Questions about the grid below.
1) Report the entry just left of 103.95.
2) Report the entry just left of -5.88.
3) Report the third largest entry.
4) Report the entry at the centre.
5) Report the entry just left of the smallest entry.
6) Report the first entry in reading order.
7) Report the second largest entry.
[[   2.88 -108.19   75.50  -84.35   46.58  -83.68    0.09 -218.80 -123.23]
 [  -4.57  -93.92   65.74  -75.36   57.11  -84.21   -5.88 -214.23 -111.33]
 [ -80.31   74.66 -194.21   46.02 -143.29   36.83  -72.79  227.71
   103.95]]
1) 227.71
2) -84.21
3) 75.50
4) 57.11
5) 0.09
6) 2.88
7) 103.95

array([[7523, 8132, 6410, 7380, 6318, 6173],
       [5819, 5015, 5920, 6512, 6973, 8263],
       [7593, 8234, 6272, 7500, 6441, 6356],
       [4726, 5289, 6200, 6220, 8409, 6409],
       [6224, 6230, 6178, 6284, 6550, 6490],
       [6360, 5001, 7591, 7189, 5908, 8183],
       [9844, 8436, 1056, 3938, 2210, 7880],
       [9147, 6208, 7284, 6656, 1708, 8477],
       [6687, 7092, 6573, 7667, 7346, 7086],
       [6682, 5490, 7766, 7691, 6021, 8268],
       [6735, 7825, 3698, 7194, 8624, 7932],
       [8307, 9344, 6031, 6197, 4701, 4073],
       [6947, 5847, 8542, 7849, 5525, 7566],
       [7501, 5161, 7255, 6535, 3722, 8391],
       [7837, 8546, 5750, 7686, 6644, 6797]])
Indices start at 1.
The entry at row 2, column 1 is 5819
The entry directly above 5161: 5847
Read off the entry in the top-right corner.
Answer: 6173
The entry in the top-left corner: 7523
Read off the entry just right of the smallest entry.
Answer: 3938
Read off the entry directly below 6200.
Answer: 6178
The entry at row 3, column 1 -> 7593
Read off the entry just right of 7346.
Answer: 7086
Read off the entry directly below the largest entry.
Answer: 9147
Read off the entry directly below 6947.
Answer: 7501
The entry in row 3 and column 2 is 8234
Read off the entry directly above 9844.
Answer: 6360
The entry directly above the smallest entry: 7591
Read off the entry directly below 7092.
Answer: 5490
The entry in row 3 and column 3 -> 6272
Read off the entry in the bottom-left corner.
Answer: 7837
Read off the entry just left of the smallest entry.
Answer: 8436
The entry directly above 6535 -> 7849
The bottom-right entry is 6797
The entry directly above 5525 is 4701
The entry just right of 7092: 6573
The smallest entry: 1056
The entry directly below 6021 -> 8624
Read off the entry just right of 5920.
Answer: 6512
The entry directly below 6687 is 6682
The entry directly below 6360 -> 9844
Read off the entry just right of 6021.
Answer: 8268
The entry just left of 6031: 9344
The entry just left of 8183 -> 5908
The entry at row 2, column 2: 5015

Read these off the matrix that follows.
1) The entry just left of -121.44?
2) The second smallest entry?
3) The entry just right of 65.21?
4) The entry just left of the largest entry?
5) The entry just right of -63.00?
[[ -98.75  -93.66 -102.01  -61.88  -81.11  -21.22  -81.17  -63.00 -121.44]
 [   6.98   71.85  -83.84   37.13   65.21    3.59  -32.60  125.00
     3.42]]
1) -63.00
2) -102.01
3) 3.59
4) -32.60
5) -121.44

arr =
-0.2	-0.7	-0.3	0.9	-0.9	1.2	2.7	0.2	1.8	-0.8	-1.5	0.7	1.2
1.2	-0.7	-1.4	0.8	-0.5	0.7	2.5	-0.1	1.8	-1.9	-0.9	1.3	1.3
0.5	-1.0	-0.8	0.8	-1.0	0.6	2.6	-0.3	1.6	-1.3	-1.5	0.8	1.0
Report the smallest entry in the last column.
Answer: 1.0
The entry in the top-left corner -> -0.2
Report the 3rd entry on the diagonal from the top-right corner.
Answer: -1.5
The top-right entry is 1.2
The entry just left of 2.6 is 0.6
Report the smallest entry.
Answer: -1.9
Report the largest entry in the first row.
Answer: 2.7
The 3rd largest entry is 2.5
Report the entry directly above the smallest entry.
Answer: -0.8
Report the second entry on the diagonal from the top-right corner.
Answer: 1.3
Report the 2nd entry on the main diagonal.
Answer: -0.7
The largest entry in the last column is 1.3
The fifth entry in reading order is -0.9
Report the entry just left of the largest entry.
Answer: 1.2
The bottom-left entry: 0.5
Report the entry just right of 0.2.
Answer: 1.8
Report the entry just right of 1.6.
Answer: -1.3
The largest entry in the first column is 1.2
Report the 4th entry in reading order.
Answer: 0.9
Report the 2nd largest entry.
Answer: 2.6
The entry just right of the centre entry: -0.1

Questions about the row below.
1) The second entry from the left?
2) The first entry from the left?
3) The last entry?
[-1.25 -1.09 -4.16 -6.26 -4.12  0.11]
1) -1.09
2) -1.25
3) 0.11

W =
[[ -0.07  -7.33  -7.10  -1.06 -10.66   6.02  -0.87  -1.36  -8.39  -4.22
   -2.24  -4.88   4.01  -6.17]
 [ -0.50  -3.46  -7.10  -3.56 -10.66  -6.05   0.52  -1.36  -8.39  -9.81
   -7.27  -4.88   4.01  -6.17]
 [ -0.50  -7.33  -7.10  -1.52 -10.66  -6.05  -0.87  -1.36  -8.39  -9.81
   -2.24  -4.88   1.36  -6.17]
 [ -0.50  -7.33  -7.10 -16.47 -10.66   5.27  -0.87   9.24  -6.75 -16.98
    1.84  -4.84   4.01   8.55]
 [ -0.50  -7.33  -7.10 -12.29 -10.66  -6.05  -0.87  -1.36  -8.39 -11.01
   -2.24   2.28   4.01  10.94]
 [ -0.50  -7.33  -7.10  -1.52 -10.66  -6.05  -0.87  -3.68  -8.74  -9.81
   -2.24  -4.88   4.01  -6.17]
 [ -0.50  -7.33  -4.97  -1.52  20.53 -10.02  -0.87  -1.36  -8.39  -9.81
    7.72  18.81   4.01 -18.33]
 [ -0.50  -7.33  -7.10  -1.52 -10.66  -6.05  -0.87  -1.36  -8.39  -9.81
   -2.24  -4.88   4.01  -6.17]
 [  6.76  -7.33 -10.56  -1.52 -10.66   2.61  -0.87  -1.36  -8.39   3.89
   -2.24  -4.88   4.01  -6.17]
 [ -0.50  -7.33  -4.73  -1.52 -10.66  -3.96  -0.87   9.57  -6.70  -9.81
   -2.24  -4.88   4.01  -6.17]
 [ -3.29   3.99  -7.10  -1.52 -10.66  -1.95   0.30  -1.36  -8.39 -14.11
   -2.24 -14.83   4.01  -6.17]
 [-11.35  -7.33  -4.15   9.49  11.91  -6.05  -5.69  -1.36  -8.39  -4.32
   12.66   6.08   4.01  -6.17]
 [ -0.50  -7.33  -7.10  -1.52 -10.66  -6.05  -0.87 -10.66  -9.82  -9.81
   -2.24  -4.88   4.01  -6.17]]
Read off the entry just left of 3.99.
-3.29
Read off the maximum.
20.53
The entry just left of 9.49 -> -4.15
